[ 363  178 -102  209  321 -181 -296 -182 -509  502  -84  500 -428 -159
   25   -6   83  -47    4  -46  195 -470  250  185   76  182 -112  -39
 -130  -95  -11   64   91 -178] | Q_782
[  85   35 -258  -61  401  -15  -97   55 -218  678 -162  584  402 -255
 -239  -23  416  201  -16 -696 -326  155  406  152 -373   36  473  303
 -489 -144 -104    2  316   29] | Q_772
[-193  230 -275   71  197   82   55  -32  262  167 -166  348  286 -612
 -133   -3  192  135  126 -278 -211 -188  289  148 -203  -20   62  -82
 -497  102 -141   85  181 -125] | Q_772
[ 187  -17 -151  275  109  261  256   93   78  226  205   50   35  -95
   19 -143  175 -194 -210 -295    8  -59  403  468 -126  -42 -117  -39
  -85   33   29  313  134  117] | Q_533
[-163  292  150  -77   67  201  532  179  224  -93  215 -106   16 -529
  162 -344 -416 -243  291   37  192 -275  184    8  243    5 -242 -650
   49 -126  571  118  140  -63] | Q_493
[-497  154   61  224 -213  255  245  404  480 -175 -151  -36  523 -354
 -248  171  -45  193  157  -93 -254  -55  -79 -261 -135   42  104 -164
 -360   55 -210   21  -13  107] | Q_15
[-122 -120  247  266   -4  133  246  136  477 -370  129 -209  143  -37
  327  285  102 -309  103    2 -286  288   43  -94  117 -226   13 -206
  300  134   -5  256 -107 -124] | Q_207
[ -13  159 -115  206 -344  394  372  263  476 -259  -54 -415   15  -89
   95  122 -296  -77  243  333  160 -290 -136  126  349   52 -167 -456
   76  -31  -26   30   31  229] | Q_808
[ 406   48 -304  106  136 -121 -275 -170 -388  505   15  101  -58  105
  -49 -187  100  164  -10   32  146 -193  173  256   40  167  -72  201
 -200 -223 -187 -102  406  -24] | Q_808
[ -74  125 -156  129  273  192  132  246   55  -31 -159    6   43 -267
 -122  192   67 -154  192 -151 -316 -191  160  122   23  100   23 -413
  -27 -283   58 -136 -198  -13] | Q_782
[  15   36   50 -145  324  -86   96  -65  -29 -189   23 -127  -11 -287
  -56  -56   64  -72  174 -401 -149 -206  219   26 -261  -68  -13 -269
 -179  -43  367   73 -181  -35] | Q_207
[ 321 -187 -123 -132 -359   13  -49  306  -77  -82 -214 -594  384  493
 -268  192   58 -135   72  284 -336  284  145   14  102   -1  126  108
  266  -74 -146   60 -351 -296] | Q_808
[  -3 -210 -129   99 -112   15  230  130  382 -161  168 -239 -154   36
  220  -65  -81 -240  -52  265   91   59  -95   40  161   95  -37  -46
  257  106   -3  387    4  325] | Q_533
[-294  -12  -89 -278 -270  246 -116  404  177 -255 -192   37  198  293
  -42  131 -145 -222 -168  409   59   21  145  210  154 -311   59  224
  177   24  240 -395 -157 -345] | Q_646
[ 127  410  119  159  117  378   94  174  196  -52  300  162   81 -341
 -156 -304  -80 -344  -95  118    0  158   64  159  146 -165 -343 -740
 -135 -222  424 -412  350   16] | Q_552
[  64  119 -234   75 -444  229  211  109  -57  -91  -35 -140 -204  263
 -122 -237 -304  190   96  460  390 -189   93  295   17  -64 -178   13
   -4 -159  344 -250 -149 -116] | Q_15
[ 286 -112  -22  253 -174   92   11  163 -376  275  158 -201  -29 -167
 -111  241   71   73  164  -26   46 -176  198  220 -229  191 -163    8
 -295    0  115  -35  158 -138] | Q_426
[ -92  -36 -105  171  -78   93  217 -284  178 -312 -118  165 -548 -144
  386   22 -211  151  -22   88  455 -359  421  512  249  -19  -13  -51
  154  175  383  274 -138  -36] | Q_15
[ 133  145 -212  299 -229  373  444  294  215  -54  161 -144  104 -442
 -218  -37 -204  -21  267  207  159 -421  227  -29   86  202 -200 -360
 -134 -194  222  105  420   81] | Q_808
[-292  -52   26  -35 -226   64  206  265  287  -47   99   -1   47  120
 -183   31 -110  269 -193  267   63 -181 -465   24 -143  141    1  137
  -70  225  -85   97  104  573] | Q_646
[  50   47  293  -15   77  -26  -45  121 -167  509  325  272  160 -161
  -64   32  334  -56 -341  -49  -35  103  -23   76 -251  117  -33  195
 -123  231   41  166  358  -56] | Q_772
[ -28 -138 -177  320 -216   92   63  348  -23  131 -185 -316  257  324
 -209  131  196   25  -46   18 -102 -190  283   81 -148  128   86  334
  -88   15 -383  220 -249 -135] | Q_646
[   1   42   18  126   24  -57 -182  195  438   54 -182   47  392 -113
  -92  201  147   70  154  -70 -344  332   -7 -440   -8   58  200   -8
 -175    4 -330  209  109  -69] | Q_782
[-236  121 -102   35 -682  439  350  519  -90 -277  -74 -694  330  345
 -306 -188 -338  -11   95  319   29  -61  107  361  -57 -202 -119  254
 -123 -188    0 -356 -487 -333] | Q_782
[  36   97 -673  338 -312  444  540  170  681 -663 -287 -100  138 -128
  -92   64 -332  362  197  -53  -66 -331  411  185 -187 -131  146 -112
 -396 -190  -18  -16   23  437] | Q_646
[ -79  283 -419   61  157   37  137 -214   96   47 -225  272   17 -320
   96 -243 -100  169  199 -268   95 -340  267  496  -45  -60   77 -169
 -474 -185   55 -206  157  135] | Q_207
[ 243 -293 -181   14 -358 -267 -100  -42 -303  144  149 -486  108  127
  223  -16   90 -249  181  292  200  258  -63  287  371   61   28  319
   35  -79  -15 -143  283 -280] | Q_15
[ 114   68 -122  112 -554  139  294  195  365 -195   49 -646  130  292
  123 -106 -187 -208  207  514  173  172 -308   84  137 -167  -83   51
  -40  -88 -107 -189  -83   50] | Q_782
[  64 -201    3   24  -71   -7  262 -139   62 -398   26 -576 -501  187
  286  170 -273 -199  327  211  211 -159 -234  -30  211  -45 -219 -128
  183  -83   56 -249 -320  124] | Q_493
[  34  -62 -204  281  469 -104  322 -590   21 -242 -102   -5 -298 -593
  291  234  -29   16  314 -490 -221 -530  617  -21 -163  -52  152   72
  -84   58  -36  373  146 -140] | Q_493
[ 315  -10  322   84  -16 -209  -82 -495   83 -291   64 -216 -231 -198
  522  143  -97 -249  440  126  218   -9  -79  -73  467  -32 -234 -538
   63   13  283  123   88 -255] | Q_646
[-187  -73  -16 -215 -542   61  -20  465  308 -286 -199  -65  231  185
  187  224   -9 -225   -6  319   67    8   93  222  121 -270  208  227
  294  165  223  217 -281 -325] | Q_207
[ 150  143 -122   83 -196  122   -4  -55  316 -105 -173 -303   10   98
   62  -19 -157  157   51  167  160 -128   30  175  -12   76 -144 -156
 -220  -26  -41   25  -99  120] | Q_15
[  86  -34 -222  487 -503  494  215  315 -124 -572   65 -298  130  -43
   49  427 -292 -237  224  530  -33 -279  288  -34  -14  -46 -133 -189
   66 -243  357 -297    7 -402] | Q_646
[ 180 -214  264 -167    4 -174 -529  -72 -489  148   42 -332   83  346
   42   68  144  -44  -28 -124   -9  332 -108  -92  213 -286  -24  329
   65  -27  -87 -362    5 -408] | Q_15
[ 137  338  112  242  163  327  195 -167  -74  -46  222  -98 -127 -448
  -78 -308 -271 -149  124  187  225  -81  207  404  251   35 -405 -598
 -326 -134  376 -389  154 -113] | Q_207
[ 475   13  135  166   84 -185 -179  -44 -645  464   51 -106  -44  163
 -241   67  143  -58  175  -51   23 -276 -178  196 -109  299 -248 -362
 -208 -219  -43 -237  -48  128] | Q_552
[  59  437   13  116  149  311  339 -358  242 -306  -99 -141   65 -100
 -163 -371 -459  -44  221  156  -89  -20  121  -78  342 -350 -308 -463
 -144 -238   15 -406  -14 -199] | Q_207
[ 472  213 -315   92   31  -42  -53 -446 -811  361 -158 -347   10  -75
 -625 -229 -244  380  361  227 -151 -321  337  154 -116  264 -166   61
 -436 -469 -116 -589  238 -363] | Q_426
[ 253   32   42   83 -341   96  207  321   82 -196   28 -392    0  102
  -99 -104  -76  -69  203    9  159 -228  229  301  -23  -98 -260 -421
  126 -148  333  108 -264  -44] | Q_493
[-231   89 -108   33 -291  476  194  313  173 -596  -76  -70   92   -2
   11  149 -228 -155   28  355 -253 -121   70 -135   47 -246   24 -223
  333  -16  178   66 -373 -197] | Q_808
[  26  400   61  225    4  532  172  163  154 -330   25  -60 -137 -370
    5   53 -280 -205  112  132   85 -507  158  454  137   25 -436 -858
 -296 -176  384 -332  -54   88] | Q_808
[ 372   81  -80  435  237  -80  243 -707 -164  -21   39  -12 -185 -252
   50 -152   58  186  149 -307  -56  -31  148   56 -134   -4   -6 -239
 -236 -105 -173   76   55  199] | Q_552
[-350   -2  288   44  -97  387  376  415  107 -183  447   46  177 -406
  100   69  -32 -303 -107   23 -100  132  136   70 -187 -141  -97  -35
   26  204  445  176   25 -221] | Q_808
[ -54   57   46  169  266  268  -36  -85 -392 -594  -53 -199  118 -501
 -156  304 -156 -301  336 -252 -313 -268  388  -19   31 -260 -229 -523
 -208 -297  340 -696 -247 -525] | Q_15
[-208   -6 -170  301 -119  429  595 -202  -20 -573   43 -719 -288  174
   11   44 -332 -233 -129  239 -116 -144  162  117 -129 -328  -85  383
  121  -10  -43 -272 -419 -200] | Q_552
[  80  -21 -305   18  206 -348 -129 -313    0   85 -334  270   42 -506
   86  336  157  259  394  -88 -184 -396  118  -93   79  300  285 -223
  -67 -101 -187  125  306   71] | Q_426
[ -93  -91  113   50 -593  399  115  477 -214 -343  265 -691  529   -4
 -349  121 -210 -154  210  348  -37   32   42  315  -66   19 -282 -122
 -179 -121  410 -444   56 -362] | Q_493
[ 160 -106 -266  266 -181  119  178   67  -32   31  174  -39  191 -288
 -174  171    7   33  154   52 -237 -248  180   74 -346   41 -169 -103
 -128  -26   54   54  419   10] | Q_772
[-143  161   61 -170    0 -102  157 -172 -400  -95 -212  -12 -311 -304
   24  -13 -207  105  205  -79   89 -541  189  313   81   80   95 -178
  132 -112  408   89 -316 -194] | Q_426
[ -14   72 -335  102 -334  334  461  519  570 -204  204   29  236   56
  -36 -164 -136  -48  -65  153   20  -34    2  281 -130  -25  -85 -215
  -49 -171  125  -23  315  530] | Q_426
[ 327   -3 -431   14  -16 -159   85 -245   79  330 -193   33  116   40
 -269 -361  -33  380   88   20   47  255   25   18  155  100  251  285
 -262 -113 -533   -5  239  357] | Q_426
[-172  134  346    3  -83  141 -174  516 -174  253  108  -85  482 -113
 -588   89  151   92  103  -84 -178   54 -135 -348  -87  130 -166  -80
 -390  -29 -159 -354  182 -241] | Q_808
[-126  -57   39  225 -670  528  204  718 -280  -28  315 -249  373 -117
 -267  188  -99   39   45  332  -16 -138   14  298 -160  -56  -58  122
 -166  -82  425 -241  300 -176] | Q_207
[ -59   42 -105 -237 -103  260  192  219 -197 -291  -47 -305  190  273
 -417 -306 -213  -38   40  -25  -64  122  227   59   42 -231  -98   -4
  -30 -206  195 -390 -446 -290] | Q_533
[-184  331  150  120  -73  371  118  343  202 -258   15 -197  164 -320
 -285  -51 -194   84  309  -40 -115 -194 -163  -96   85 -133 -238 -461
 -330 -119  -16 -285  -93    3] | Q_782
[-248  243 -137  180   73  301  279  -97   18 -113  -46   22 -136 -431
 -321 -297 -228  222  -17   23  -28 -338  344  279 -123 -146 -177  -55
 -247  -22   83  -94 -101 -102] | Q_493
[ 321 -263 -268  261   64  120  -81 -280 -369 -297    6 -194 -151 -135
    2  344  -15  -48   26   78 -211   81  425  131  -56   20   51  138
  -87   -9  105 -119  -52 -291] | Q_426
[ -43  -33 -168    6  109   39  -58   84   10 -469 -166  -18  118 -140
   -6   70 -146  -73  408 -276 -106 -262  233 -178   61 -143 -143 -462
  -35 -328  151 -198 -244 -162] | Q_808
[  98  385 -277  189   33  220   18    5  110  -88 -254 -127  309   41
 -250 -221 -150   23  158    4 -149   39  207  184  253 -174  -57 -158
 -420 -352 -182 -503   65 -213] | Q_207
[ -49  238  240   82  340 -204  205 -122  726  136   94  613   86 -544
  327  -76  214   12   88 -411  219  233 -100   61   68  134  172 -544
 -203   99  348  451  354  435] | Q_493
[ 210   99 -127  168 -554  192  252  371  232  372  -24 -243   59  322
 -133 -233  -12  -38 -166  444  277  -75 -137  409  -39  179  -39  -14
  -73  211 -197  337 -128  403] | Q_772
[ 162    6 -139  109 -359  354  338  165 -184 -170 -112 -401 -212  343
   80   77 -108 -101 -106  264  236 -279  376  864  218  -66   13   36
  227  -50  257 -146 -376 -101] | Q_15
[ 354   99  201   66 -100 -105 -310  172 -448  574  -86   57  181  290
 -161  124  210   19 -130  195 -139   14  100   41  -81  257  -17   59
  -71   55 -258   65  -65 -253] | Q_15
[ 138   49  706  -89  368 -353 -228 -198  195  428  158  373 -277 -215
  621  424  454  -82  -73 -211  176   35 -475 -110  203  226   68 -510
  431  444  -72  499  210  344] | Q_493
[  29   36  155  135  137  269  239 -108  899  -83  249   37    0 -270
  336  -40   98 -298 -273  -29   44  231  -14  211  170 -134 -209 -366
  146  389  -13  584  283  358] | Q_646
[ 527  -34  -89  453  262 -115   43 -306  515  317   77   49 -203 -260
  133   21  228  170   79 -218   36  342  108  -38  -56  371 -131 -340
 -269  124 -364  548  252  447] | Q_808
[   9  -39  382 -117   -4 -110 -122   29 -101  -24 -120 -461   89  280
 -160   86  122  -52   46   68  -65  -49  -74 -123   90   96 -111 -154
  187   72 -167   66 -468 -184] | Q_808
[ 242  -87  -70 -154  530 -382 -525 -284 -143  506 -216  239  -25    1
   31   10  449 -149   -6 -539  -89  335  103   -6  148  157   74  177
 -309   41 -629    3  -45  -83] | Q_808
[ -16  219  355   21  314   81  -77  113 -107  -63   63  244   70 -330
   43  131  120 -136  105 -311 -132 -107   89  156  -62   63  -32 -552
 -130 -104  353  -39 -141  -50] | Q_552
[ -80  197 -131 -105 -202  225 -235  418  307 -282 -408  126  235  247
 -194    4  -74  430  200  -68   48 -274  -98   83  102 -200  112 -129
 -165 -209 -165 -186 -297  218] | Q_207
[  95  213  -44  179  152   35  272 -356  469   12 -221  245 -167  -97
   60 -328  -57  303   31 -153  150   24  247   64  156    5  149 -199
   62   58 -157  542 -166  257] | Q_533
[  -9  145 -158 -165  413  -66 -412  152  261   72 -248  678  349 -136
   24  200  390  -32   26 -748 -260  102  167 -224 -226 -199  275 -129
 -286  -18 -151  -61  112    4] | Q_782
